Here is a tiny trained network, its code and every weight. The questions are about switching its units off for an input and a class, where a switched-off unit gives its printed mean instead of its output.

import numpy as np


def w(rows, s, z=0):
    codes = np.array(rows[::2]) - 128.0
    scale = np.full(codes.shape[1], s)
    scale[-1] = z or s
    return codes * scale


def f(y):
    return np.maximum(y, 0)


def log_softmax(a):
    a = a - a.max(-1, keepdims=True)
    return a - np.log(np.exp(a).sum(-1, keepdims=True))


def net(x, mask):
    res = np.array(x, float).reshape(1, 7) / 4 @ E
    y = f(res @ A[0][:, :-1].T + A[0][:, -1])
    res = res + np.where(mask, y, B[0][:, -1]) @ B[0][:, :-1]
    return log_softmax(res[-1] @ U[:, :-1].T + U[:, -1])


A, B = {}, {}
E = w([
[127,128,129],'x0',
[128,128,128],'x1',
[129,128,128],'x2',
[228,104,82],'x3',
[128,128,128],'x4',
[178,254,122],'x5',
[174,99,214],'x6',
],0.019)
A[0] = w([
[136,163,168,213],'N0',
[228,83,54,140],'N1',
[81,141,7,252],'N2',
[104,168,128,93],'N3',
[90,8,107,249],'N4',
[152,122,217,206],'N5',
],0.019,0.013)
B[0] = w([
[109,122,51,180],'N0',
[250,129,211,216],'N1',
[89,229,200,236],'N2',
[127,166,126,153],'N3',
[90,64,220,253],'N4',
[132,78,52,197],'N5',
],0.018,0.032)
U = w([
[18,135,166,79],'0',
[58,43,104,190],'1',
[75,209,88,196],'2',
[105,134,28,254],'3',
[143,144,223,68],'4',
[195,31,146,81],'5',
[201,221,133,47],'6',
[250,133,58,73],'7',
],0.017,0.0084)

Each question gives the input, the list of numbers given to net, and the class t.
The units are the neurons (one row each of A and B). Each row of codes is followed by its name. A weight is (code - 128) times the scale printed after its matrix; where a second scale follows, it is the last column's (A, B and U).
mask holds one flag per neuron, in row order. A switched-off neuron (its flag False) gives its mean, the last column of its row in B, instead of its output. The means were averaged over made-up inputs and are rounded, as every weight is.
A unit's drop is (log p(t) with every unit on - log p(t) with that unit switched off) / (log p(t) with every unit on - log p(t) with every unit switched off).
The circuit of an input: a set's keep is (log p(t) with only the set's units on - log p(t) with every unit switched off) / (log p(t) with every unit on - log p(t) with every unit switched off). Starting from all 6 units, units are removed one at a time, each time the one whose removal leaves the highest keep (on an exact tie, the one counted first), for as long as the keep stays at least 0.8.
units of the circuit, in order: the units of the circuit, biggest drop first
most important unit: the unit with the biggest drop
k most important neurons: the k neurons with the biggest drops, biggest first
drop when u is switched off: that unit's drop, to one decimal
input [2,-8,-6,-8,-6,4,-5], class 2: most important unit	N4
input [-5,-3,-7,-4,0,-7,0], class 0: 2 most important neurons	[N1; N4]
input [-8,-8,-1,-3,8,2,3], class 3: units of the circuit, in order	[N4; N1; N2]
input [-5,-6,-4,-2,3,4,3], class 3: 2 most important neurons	[N1; N4]
input [7,5,0,-4,-6,-4,1], class 1: units of the circuit, in order	[N2; N1]
input [2,-3,0,-7,-7,0,1], class 1: units of the circuit, in order	[N2; N1]
input [-6,-5,5,-2,-7,2,-2], class 2: 2 most important neurons	[N4; N1]
input [-1,-6,6,-5,0,4,8], class 3: 2 most important neurons	[N4; N1]
input [-4,-8,-1,0,-5,3,2], class 3: units of the circuit, in order	[N1; N4; N2]
input [7,3,-5,-8,-3,3,2], class 3: 2 most important neurons	[N4; N2]
input [7,1,-5,-8,7,-3,3], class 1: 2 most important neurons	[N2; N1]
input [-7,8,6,4,0,6,4], class 7: units of the circuit, in order	[N4; N2]
input [-6,6,5,2,5,-6,3], class 5: drop when N2 is switched off	1.4
input [-3,1,-5,-6,2,-5,0], class 0: drop when N1 is switched off	2.1
input [-2,4,3,3,8,5,-7], class 6: drop when N4 is switched off	2.4
input [-8,-5,0,4,1,1,-2], class 6: drop when N4 is switched off	1.6
input [-5,-8,-1,-4,3,8,0], class 2: most important unit	N1
